Facts:
<1001> drazi:c fubrel:<1490>,<1524>,<826>
<1006> drazi:a
<1017> drazi:a
<1052> drazi:a fubrel:<614>,<681>,<999>,<324> sakefli:<708>
<1061> drazi:a
<1071> drazi:a pluplam:<520>,<1176>,<598>,<652>
<1076> drazi:b fubrel:<614>
<1081> drazi:b sakefli:<798>,<7>,<1260>,<872>
<1082> drazi:a sakefli:<41>,<456>,<1147>
<1086> drazi:c
<108> drazi:b fubrel:<1319> pluplam:<927>,<388> sakefli:<1427>,<475>
<1093> drazi:c fubrel:<927>,<512>,<1319>,<1126>
<1106> drazi:a sakefli:<266>,<1214>
<1109> drazi:b fubrel:<1524>,<512> pluplam:<265>,<606>,<908>,<1082>
<1126> drazi:b
<1147> drazi:a
<1149> drazi:a
<1169> drazi:c sakefli:<798>,<813>,<1260>,<740>,<83>
<1176> drazi:d
<1177> drazi:d
<117> drazi:b fubrel:<430> sakefli:<13>,<651>,<1387>
<1182> drazi:b fubrel:<813>,<651>
<11> drazi:a
<1214> drazi:a pluplam:<681>,<1006>,<49>
<1218> drazi:d fubrel:<876>,<456>
<1237> drazi:a fubrel:<1415>
<1239> drazi:c fubrel:<681>,<1319>
<1243> drazi:a pluplam:<916>,<1252>,<856>,<388> sakefli:<895>,<304>
<1252> drazi:a fubrel:<872>,<324>,<910>,<527>
<1257> drazi:a
<1260> drazi:d
<1297> drazi:b fubrel:<852>,<238>,<459>
<1310> drazi:a
<1315> drazi:a
<1319> drazi:d sakefli:<187>,<395>,<1260>,<655>,<1310>,<526>
<1324> drazi:a
<1341> drazi:a
<1363> drazi:b
<1364> drazi:a sakefli:<1006>,<83>
<1369> drazi:b sakefli:<505>,<72>,<999>,<1465>
<1387> drazi:a pluplam:<265>,<187>,<1086>,<1364>,<866>,<1363>,<449>
<1391> drazi:c pluplam:<233>,<936>,<1006>,<209>,<196>,<388>
<13> drazi:b
<1403> drazi:a
<1410> drazi:a fubrel:<13>,<632>,<618> sakefli:<385>,<558>
<1415> drazi:a sakefli:<681>,<908>,<895>
<1417> drazi:c sakefli:<192>
<1427> drazi:b pluplam:<1106>,<1415>,<598>,<1086>,<266>,<1363>
<1454> drazi:a fubrel:<598>
<1465> drazi:b
<1486> drazi:b
<1490> drazi:a pluplam:<1417>,<1082>,<655>,<1257>,<449>
<1497> drazi:b fubrel:<1086>,<1169> pluplam:<681>,<399>,<936>,<1052>,<1260>,<569>
<1501> drazi:d pluplam:<1093>,<430>,<196>,<1257>
<1524> drazi:a sakefli:<512>
<159> drazi:a sakefli:<1176>
<184> drazi:a fubrel:<520>,<632>
<187> drazi:b fubrel:<813>
<189> drazi:a pluplam:<265>,<598>,<1319>
<192> drazi:d
<196> drazi:c sakefli:<192>,<980>,<83>
<209> drazi:b sakefli:<1403>,<652>,<1260>,<1257>,<83>
<233> drazi:a fubrel:<459>,<1071>
<238> drazi:a pluplam:<520>,<370>,<1147>,<449>,<527>,<304> sakefli:<1490>,<927>,<936>,<1006>
<265> drazi:a
<266> drazi:a
<279> drazi:d fubrel:<1403>,<399>,<7>,<72>,<1126>
<298> drazi:b pluplam:<1149>,<606>,<370>,<1237>,<618>,<192>,<655>,<59>,<1341>,<566>
<304> drazi:a fubrel:<999>
<324> drazi:a pluplam:<520>,<159>,<1076>,<916>,<740>,<889>
<335> drazi:c
<370> drazi:b sakefli:<265>,<1239>
<378> drazi:b pluplam:<459>,<1017>
<385> drazi:a pluplam:<1324>,<49>,<1017>
<388> drazi:a fubrel:<378>,<1465>,<1017>
<395> drazi:a
<399> drazi:a
<405> drazi:d pluplam:<419>,<916>,<685>,<59>,<1017>
<419> drazi:c fubrel:<1501>,<49>,<566>
<41> drazi:a
<424> drazi:b fubrel:<266>,<1017>,<527> sakefli:<645>,<1086>,<266>,<49>
<430> drazi:a
<449> drazi:c sakefli:<1061>,<740>,<1387>
<453> drazi:c pluplam:<1149>,<1403>,<1177>,<1147>
<456> drazi:a
<459> drazi:a
<475> drazi:a pluplam:<927>,<514>,<708>,<1454>,<459>,<1147>
<49> drazi:a
<505> drazi:b fubrel:<569> pluplam:<1176>,<233>,<1177>,<1524>
<512> drazi:b
<514> drazi:a fubrel:<1324>,<792>,<1465>
<520> drazi:c
<526> drazi:c
<527> drazi:a
<558> drazi:a fubrel:<999>,<1387>
<566> drazi:c sakefli:<889>
<569> drazi:a
<594> drazi:c pluplam:<1149>,<1486>,<1182>
<598> drazi:a
<599> drazi:a sakefli:<927>
<59> drazi:a fubrel:<724>,<1319>,<727>
<606> drazi:a sakefli:<399>,<724>,<655>,<59>,<324>
<614> drazi:a pluplam:<1176>,<1415>,<1486>,<304>
<618> drazi:d
<632> drazi:a
<645> drazi:d pluplam:<798>,<876>,<514>,<266>,<192>,<512>,<1252>
<651> drazi:a
<652> drazi:b fubrel:<618>,<512>
<654> drazi:b fubrel:<1177>,<405>
<655> drazi:b fubrel:<1415>,<335>
<660> drazi:c fubrel:<395>,<1364>,<335>,<866>
<681> drazi:a
<685> drazi:a
<701> drazi:a pluplam:<1315>,<399>,<1106>,<456>,<558>,<526>,<11>
<705> drazi:a fubrel:<738> pluplam:<399>,<512>,<727>,<889> sakefli:<526>
<708> drazi:a fubrel:<740>
<724> drazi:c
<727> drazi:a
<72> drazi:d pluplam:<655>,<866>,<856>,<11>
<738> drazi:a pluplam:<1061>,<192>,<449>,<83>
<740> drazi:b
<742> drazi:b
<774> drazi:c sakefli:<681>,<1324>,<632>,<866>
<792> drazi:a pluplam:<399>,<184>,<1052>,<655>,<49>
<798> drazi:d
<7> drazi:a pluplam:<798>,<1237>,<395>,<192>,<558>,<49>
<813> drazi:c pluplam:<685>,<742>,<459>,<1341>
<826> drazi:a
<83> drazi:a
<852> drazi:c
<856> drazi:b
<866> drazi:a
<872> drazi:a pluplam:<1093>,<1176>,<1006>
<876> drazi:b
<889> drazi:c
<895> drazi:a pluplam:<1315>,<632>,<192>,<279>,<196>,<558>,<727>
<908> drazi:c
<910> drazi:d sakefli:<1490>,<41>,<184>,<1486>,<526>
<916> drazi:a
<927> drazi:b
<936> drazi:b
<980> drazi:a fubrel:<453>,<774>,<910> pluplam:<1076>
<999> drazi:a pluplam:<1061>

Known rows:
<774>: [ -5  -4   4   5  -5  12  -2 -14  -3   2  10   4   6 -16  -1 -21   0   5
  -1  17   0   3   4  -6   3   0 -12   2 -14   2  11 -13 -12  -5  -9  -5
   1  17]
<916>: [ 1  1  0 -4 -1 -2 -1 -4 -2 -3  0 -7 -1  1  9 -5 -1 -3  0  5  1 -8  4  0
  5  0 -1 -1 -3 -1  1  1  5  3 -3  1  0 -2]
<1490>: [ -1   6   4  -2  -9  -3   0   8  -2   1  -4  -2  -3   7  -9   7  -5   3
  -6  -8   3   1  -7  15   2   2   5   2  11  13 -10   6  11   6   1  -1
   3  -9]
<388>: [11  0 -2 -2  5 -5  0  1  3 -4  5 -5 -3  2  5 -9  0 -3  2  3  1 -7  2 -2
  5 -2 -2 -7 -4  2  1  1  0  5  2  0  8 -2]
<1252>: [ 11  -1   0   0   2  -3  -1   4   1  -3   3  -3  -3   0   4 -10   4  -4
  -1   3   0  -8   3  -2   7  -3   1  -6  -3  -1   1   0   3   5   3   0
   5  -1]
<813>: [-12  -7   0  -1  -9   0   2 -10  -1   1  -5  12  -2   7 -17  10   2   7
   6   0   2   9 -11  17  -9   4   0   2   8  12   4   1  -7   3   3 -10
   0  -7]
<1182>: [10 -2 -4 -1  4  5 -2  4  3  0  8  1  0 -3 -1 -2  5  1  5  1 -1  0 -1 -7
 -3  2 -4 -7  0 -7  6 -5 -4  0  3 -4 -2  4]
<651>: [  3   3   1 -10   6  -3   0   0   1   3  -3  -4   0   8  -5   9  -1  -3
  -8   0   0   3  -2  14   3   3   8  -2   7   5  -4   6  11   2   2   1
  -4 -16]
<196>: [ -4  -6   2  14  -3  10   0 -12  -2  -2   8   0   8 -14   7 -15   6   7
   5  12   2   1   9 -10   0  -6 -12   2  -6  -3  10 -10 -20  -8  -9   3
   3  18]
<159>: [ 15   4   8  11 -13   3   3 -16 -11   4  16 -22  10 -15  17 -19  10   6
  -6   7  18 -26  13   4  25  -6  -5 -20  20  -4  16   7 -26 -14  -4   7
  -6  26]
<370>: [  1 -17 -14  28  10   2   0  20   4 -34 -25   1  -9  15  44  26  22   3
  45 -24  -1  -9  19 -44 -21 -17  -9  10  10 -41   2  -7  -2   7  -4  27
   4   7]
<618>: [ -3   4   8   2   4   6  -1 -10   1  15  -1  13   1   2   5   1  -2   0
   7  -9  -1   1   1 -14  -6   8   0  -1  -8  -7  -1  -1 -13  -6  -4   0
  -5  18]
<1364>: [  5   3   2   5  -3   1  -3  -4  -4  -6   7 -10   2  -8  16 -17   2   1
  -2   7   4 -14  11  -9  10  -5 -10  -4  -5  -5   7  -6  -1  -3  -8   3
   6  13]
<453>: [-10  -6  -1   8 -13   2   2  -6  -3  -4  -4   7  -2  -2  -5  -5   3   8
   7   1   3   8  -1  -1  -6   1  -8   4   3   6   3  -7 -10  -3  -3  -1
   5   8]
<1319>: [-13   8  -2  17   1  -6   4 -12   0   4   0  12  -3 -16  10  -1  -2  -8
  -7  -7  -2  -2   8 -19   7   1  -7  -1 -14 -15  11  -3 -22 -17  -5  -2
  -7  33]
<385>: [ -6   5   4 -11 -10  -8   1  -6  -4   7   6  -6   2   3 -13   3 -10   0
  -9  -1   5  -7 -11  23   3  -1   6  -1   8  19  -4  14   0   5   6 -11
   2 -12]
<1071>: [  2   4  -3   0 -14  -8   2   3  -2  -6  -3  -8  -5  -1   3 -10  -6   3
  -1   0   2  -1   3  -4   3   2  -8  -2   7  10  -5   2   3  -3  -1   5
  15   1]
<738>: [ -1   6   4   8 -12   0  -3  10  -5  -6  -2  -2  -3   0   2  -5  -1   4
  -3  -7   4  -8   1   0   6  -4  -5   1   4   7  -3  -2   8   6  -3  -3
  10   5]

Rows:
No name comes twice in this set of rows, the named rows included.
[  0   4  -1   3 -13  -5   0   5  -3  -6  -3  -6  -5   0   3  -9  -3   4
  -2  -2   4  -4   1  -2   4   1  -7   0   5   8  -4  -1   5   1  -3   1
   9   3] : <189>
[  2 -13 -10  18  18 -10   2  25   9 -29 -38   3 -15  37  28  46  19   1
  31 -30  -4   4  11 -17 -17 -12  11  10  21 -24 -14   5  21  13   2  32
   1 -23] : <265>
[  9 -10   0  12  -1  -4   0  11  -3  -7   3  -6   0  -8  17 -18   8  -9
   1   7   4 -19  10 -15   6 -14   5  -5  -6  -9  -1  -2  -6   0   7   7
   9   9] : <1052>
[ -6   3   8   9  -2   0  -2 -13  -3  12   2   8   3  -9  12 -10   3  -2
   2  -5   0  -8   8 -20  -5   3  -8  -4 -10 -12   8  -6 -17 -14  -5  -6
   1  28] : <910>
[  7   3   2  11  -9  -5  -2   5  -2  -8  13  -8  -1 -10   7 -22   0   2
   2  -1   7 -17   4  -9   8 -10 -13  -4  -4   7   1  -1  -9   5   0  -3
  21  15] : <705>
[ 17   5   5   3  -2   6  -1  -5  -3   3  19 -11   1 -10   6 -29  -1   0
  -1  12   9 -13   4  -6  18   1  -5 -12  -8   4   5   0 -12   2  -4  -1
   4  14] : <1410>
[  5  -1  -3   4   8  10   3   6   1  -6  -2  -1  -1   8   7  18   3   6
  19 -11   4   1  -1  -7  -4  -1   7   4   9 -13  -3   7  -7   6   0  13
 -14   1] : <512>
[ -2   4  -3  -9  -7 -12   5   3   2   1  -5  -9  -1   5  -8   5  -9   1
  -5  -2   0   6  -3  11  -4   2   4   2  14  19 -11  12   5  -5   5   4
  10 -14] : <872>
[  1   0  -3   1 -15 -11   3   5  -4  -4  -4  -8  -4  -3   3 -13  -4   0
  -2   3   2  -4   2  -4   1   0  -3  -1   6   8  -7   1   5  -5   2   5
  13   1] : <614>
[  7   4  -3   5  -8  10   2  11  -1  -3   7   3  -7  -3  -7  -6  -4   7
  12  -8   4   0  -9 -11   2   6  -3  -1   0   3  -5   0 -10   9   1   0
  -3  12] : <1109>
[ 12   2  -3 -10   7  10   3   5   5   7   5   1  -3   6 -14   8  -5   3
   7  -4   1  13 -11   3   0  11  11  -2   3   2  -6   8  -6   6   5   4
 -16  -6] : <652>
[-12   5   6   8  -7  -7   0  -6   0  13  -4  12  -1  -2   1   1  -3   1
   1 -15  -1   2   0 -13 -12   4  -5   2   1   2  -2   0 -13 -12   1  -5
   8  18] : <1501>
[  2 -10   3  10 -13  -9   5  16  -7   0 -14  -3  -4  11   0  13  12   0
  -2 -13   9 -11  -1  13   1  -8  23  -4  30   2 -13  13   2  -1  13  12
  -3  -9] : <999>
[-14   2   5   3 -12  -6   0 -15  -3  11  -5  14  -5   2   2   2  -2  -2
   8 -13   1  -7  -4 -10 -11   6  -7   0  -4  -1   2   1 -13  -5   0 -13
   4  17] : <405>
[  7  -1  -5  -8   9   5   1   6   4   6   4   6  -1   4 -14  12   4   0
  -1  -4  -3   9  -8   9  -4   7   6  -6   7  -1   2   1   2   1   7  -5
  -9 -10] : <187>

The same objects again, as new rows of numbers:
Known rows:
<1363>: [  4   3  -2   9   6 -11  -2   6  -1   8  -5  -5  -1   4]
<266>: [ -2  -5   9  24 -15  14  -3  -3   3 -12  -5   1   7   0]
<1106>: [ -7  -9  12  22 -28  18   3   2  -4   6  11  -9   2  -2]
<117>: [ 1  4  1 -7  4 -2  0  7 -2 18  5 -8 -3  3]
<1369>: [ -1   6   4   1  -7  -4  -4   8  -2  18   6 -12   0   5]
<49>: [ -5  -8   5  23 -21   2   1  -9   3 -11  -7  -4   6  -2]
<1082>: [ 0 -8  2  9 -3  9  5  6 -5  5 14  0 -3 -4]
<813>: [  2   9  -5 -15  -3 -19  -6  -3   1 -11  -5   6   0   3]
<742>: [  3   5  -1   2   5 -11  -1   4   0   8  -4  -6   0   4]
<685>: [-1 -7 -1 10 -3  7  4  2 -1 -3  5  1 -1 -3]
<724>: [  1   3   1   1   8 -10  -4  -6   4  -9  -7   4  -1   1]
<618>: [  2   6   3  -4  12 -23  -3   0  -3   8  -3  -7   0   3]
<1218>: [ 1  5 -3 -6  8 -9 -1  6 -2 12 -4 -8  2  5]
<740>: [  6   7  -5   0   9 -25  -3  -2   1  -2 -12  -2   1   4]
<910>: [  6  10   7 -10  13   5  -4  11  -1  17   8  -8   2   4]
<1310>: [  0  -3  -4  -4  -1   1   1  -4   1 -13  -4   9   0  -2]
<1081>: [ 2  6  1 -5  3 -3 -2  7 -2 18  5 -8 -2  3]
<614>: [ -1   2   6 -12  -2  17  -5   4   0  -6  11   7   0  -1]

Rows:
No name comes twice in this set of rows, the named rows included.
[ -5  13   1 -11 -11 -11 -10  -3   2  -2 -12 -10   8   8] : <645>
[  3   5   2   3  18 -24  -3  -6   3   0 -10  -2  -1   2] : <927>
[ 3 -3  6  8  3 19 -1  7  0 -6  6  8  2 -1] : <527>
[ 0 -3 -2 11 -2  0  3  3  0  6 -3 -2 -3  0] : <419>
[ 2  2  2 -6 -6 -1  0  4 -3 11 12 -4 -4 -1] : <1169>
[ 3  5  9 -5 18 -9 -6  7 -5 14  8 -7 -1  2] : <1319>
[ -1  -7   0   4   4  -2   5 -14   3 -10  -4   3   0  -6] : <399>
[  2   8  -3  -9  12 -24  -6  -4   2  -1 -11   0   0   3] : <13>
[-2 -6  7  4  0 11  4 -6  1  1  7 -1 -1 -6] : <727>
[ -2  12  -3 -21  -2   1  -2  -1   2  15   0  -8   0   4] : <1497>
[ -9   1   4   1 -27  12  -2  -9   2 -12  -2  -2   6   0] : <1214>
[ -1 -10   6  13   2  32   6   4   4   4   4   2   1  -2] : <1252>
[-4 -3  1  1  0 -1  1  0  0  4  0 -2 -4  1] : <1001>

